Look-ups in named tables: a row name and a column name give one cell, copied from the table.

nota:
,bem,gukini
mevabuk,7.3,4.2
vafelok,7.9,3.7
zulilud,6.9,3.2
demalen,2.4,5.4
bav,8.9,3.2
bofez,6.0,5.5
sal,7.4,4.1

What is the gukini of zulilud in nota?
3.2
What is the gukini of demalen in nota?
5.4
What is the bem of demalen in nota?
2.4
What is the gukini of mevabuk in nota?
4.2
What is the bem of mevabuk in nota?
7.3
What is the bem of vafelok in nota?
7.9
What is the gukini of sal in nota?
4.1
What is the bem of zulilud in nota?
6.9
What is the gukini of vafelok in nota?
3.7
What is the gukini of bav in nota?
3.2
What is the gukini of bofez in nota?
5.5
What is the bem of sal in nota?
7.4
What is the bem of bav in nota?
8.9
What is the bem of bofez in nota?
6.0

sibe =
fields: vupemop, mip, ves
fum: [108, 39, 201]
biv: [196, 32, 120]
duzu: [25, 144, 179]
som: [101, 203, 43]
dol: [209, 61, 80]
mase: [111, 38, 201]
metunu: [86, 206, 54]
kurune: [137, 181, 26]
zofo: [30, 188, 130]
fus: [146, 177, 25]

What is the mip of zofo in sibe? 188
What is the ves of fum in sibe? 201
What is the vupemop of fus in sibe? 146
What is the vupemop of som in sibe? 101
What is the vupemop of kurune in sibe? 137
What is the ves of som in sibe? 43
What is the mip of mase in sibe? 38
What is the mip of fus in sibe? 177
What is the ves of fus in sibe? 25
What is the vupemop of dol in sibe? 209
What is the vupemop of mase in sibe? 111
What is the mip of kurune in sibe? 181
What is the vupemop of duzu in sibe? 25
What is the mip of biv in sibe? 32
What is the ves of duzu in sibe? 179
Which row has the largest vupemop? dol

mav:
|  | ronanil | kugire |
|---|---|---|
| silivib | -521 | -249 |
| fadop | -30 | -436 |
| ginas | 432 | -200 |
| morifad | -399 | 571 |

What is the ronanil of fadop in mav?
-30
What is the ronanil of morifad in mav?
-399
What is the kugire of silivib in mav?
-249
What is the kugire of fadop in mav?
-436
What is the kugire of morifad in mav?
571
What is the ronanil of silivib in mav?
-521
What is the kugire of ginas in mav?
-200
What is the ronanil of ginas in mav?
432
Row with the largest ronanil: ginas

saf
fields: nuz, sumed, guve, kegap, rig, melu, rezu
gefe: [6260, 5774, 6643, 6235, 4161, 5729, 6822]
bab: [7639, 7689, 4466, 3068, 4704, 7369, 2524]
musiv: [5914, 5922, 5851, 6153, 7398, 5997, 5877]
ziv: [6223, 6277, 5083, 5251, 8305, 6330, 4509]
piped: [8800, 8851, 3465, 956, 3127, 8270, 178]
vezit: [5853, 5721, 6469, 6629, 5972, 5776, 6835]

ziv, rig => 8305
musiv, melu => 5997
gefe, melu => 5729
musiv, rezu => 5877
musiv, nuz => 5914
piped, guve => 3465
ziv, melu => 6330
piped, rig => 3127
bab, rezu => 2524
piped, rezu => 178
gefe, nuz => 6260
vezit, kegap => 6629
musiv, guve => 5851
vezit, rig => 5972
gefe, rezu => 6822
ziv, nuz => 6223
ziv, kegap => 5251
ziv, sumed => 6277
Which row has the largest melu? piped

zigiz
         mumul  rusu  genami  sekoto
fimine     145   117     160     148
dogub      131   154     121     141
binuref    147   135     148     151
rab        170   109     192     179
gil        115   160     106     110
lim        147    62     208     153
nar        130   130     156     128
lika       125   130     136     132
zulobe     138   144     136     137
raf        147   140     141     156

nar, rusu -> 130
raf, mumul -> 147
dogub, genami -> 121
raf, genami -> 141
binuref, rusu -> 135
gil, sekoto -> 110
dogub, rusu -> 154
lim, genami -> 208
rab, sekoto -> 179
lim, mumul -> 147
Which row has the largest sekoto? rab

Table lus
	tul	leb	lugivot	tusovar	kirav	dulodi	miv
lef	60	34	46	84	17	40	25
zibuzif	46	63	23	51	46	55	43
kef	48	24	46	49	75	32	44
lavasar	46	48	29	67	45	46	44
sek	46	40	23	57	46	46	39
defi	41	21	67	72	46	46	48
nek	46	21	35	78	11	32	52
fivomu	36	83	46	71	11	73	24
vuba	35	45	50	49	82	71	24
susis	46	46	46	54	49	44	46
suv	51	46	26	58	33	51	53
kiba	48	50	40	57	33	55	52
zivu	35	63	46	62	41	50	48

What is the miv of kef in lus?
44
What is the dulodi of zibuzif in lus?
55
What is the kirav of kef in lus?
75
What is the dulodi of zivu in lus?
50
What is the tusovar of kiba in lus?
57
What is the tusovar of fivomu in lus?
71
What is the kirav of nek in lus?
11
What is the dulodi of kef in lus?
32
What is the dulodi of sek in lus?
46
What is the tusovar of kef in lus?
49
What is the tusovar of defi in lus?
72
What is the miv of zivu in lus?
48

bibut:
         zedebev  sov  bage  dis  vokun  tuniz  romegi
vuputu       184  148    89  135     64    102      35
zap          100  144   129  137    118    131      97
ziv          125  115   125  110    140    125     144
femod        131  108    79  218    177    104     121
viboler       73   97   171  164     63    111      54
gogibe        69  177   136  123    153    177     130
nub           91   19   182  189    146    101     132
zeneno       165  103   146   99    142    114     164
ton          144  142   128  109    121    101     126
kivupo       165  133   135  141    139     67     142
pofi          80   80   146  103    128    138     140
mazuva        81  132    69   84    242    101     226
zib           99  165   124  128    118     97     111

tuniz of vuputu: 102
zedebev of zeneno: 165
tuniz of zap: 131
zedebev of vuputu: 184
zedebev of kivupo: 165
tuniz of mazuva: 101
sov of viboler: 97
sov of zap: 144
sov of femod: 108
vokun of zib: 118
bage of ziv: 125
sov of ziv: 115
tuniz of pofi: 138
bage of pofi: 146
romegi of zib: 111
vokun of pofi: 128
zedebev of mazuva: 81
zedebev of femod: 131

bipini =
|  | mobagun | vis | devunoz | big | ren | vuvuge | nok | deneza |
|---|---|---|---|---|---|---|---|---|
| tul | 10529 | 51830 | 28901 | 61962 | 63357 | 41402 | 46003 | 63225 |
| posi | 15931 | 50531 | 33950 | 63094 | 66262 | 51759 | 48352 | 65572 |
| padaro | 85940 | 84602 | 46799 | 60826 | 71267 | 54259 | 46582 | 27885 |
| kufib | 47581 | 41161 | 38314 | 40241 | 51836 | 64132 | 55949 | 33722 |
| lud | 75480 | 87595 | 52402 | 57767 | 73214 | 42061 | 50199 | 30906 |
| pafutil | 5786 | 53817 | 37609 | 55445 | 66820 | 45804 | 48521 | 62881 |
| puzodo | 47537 | 36118 | 52684 | 42603 | 81870 | 21246 | 713 | 16517 |
| miz | 17066 | 49647 | 38476 | 60289 | 67316 | 42615 | 45637 | 67553 |
| kiderif | 56112 | 49621 | 73587 | 49569 | 53744 | 23606 | 40336 | 42740 |
| lizupeg | 48739 | 43810 | 75764 | 61495 | 65612 | 19891 | 51905 | 35717 |
| gad | 9991 | 51392 | 33152 | 57076 | 61470 | 40763 | 49385 | 64296 |

miz, nok: 45637
gad, vuvuge: 40763
padaro, vuvuge: 54259
kiderif, deneza: 42740
kufib, ren: 51836
lizupeg, vuvuge: 19891
padaro, vis: 84602
padaro, deneza: 27885
puzodo, devunoz: 52684
lizupeg, vis: 43810
pafutil, big: 55445
kiderif, ren: 53744
padaro, ren: 71267
tul, devunoz: 28901
lizupeg, mobagun: 48739
lizupeg, nok: 51905
kiderif, big: 49569
kufib, big: 40241
Which row has the largest mobagun? padaro

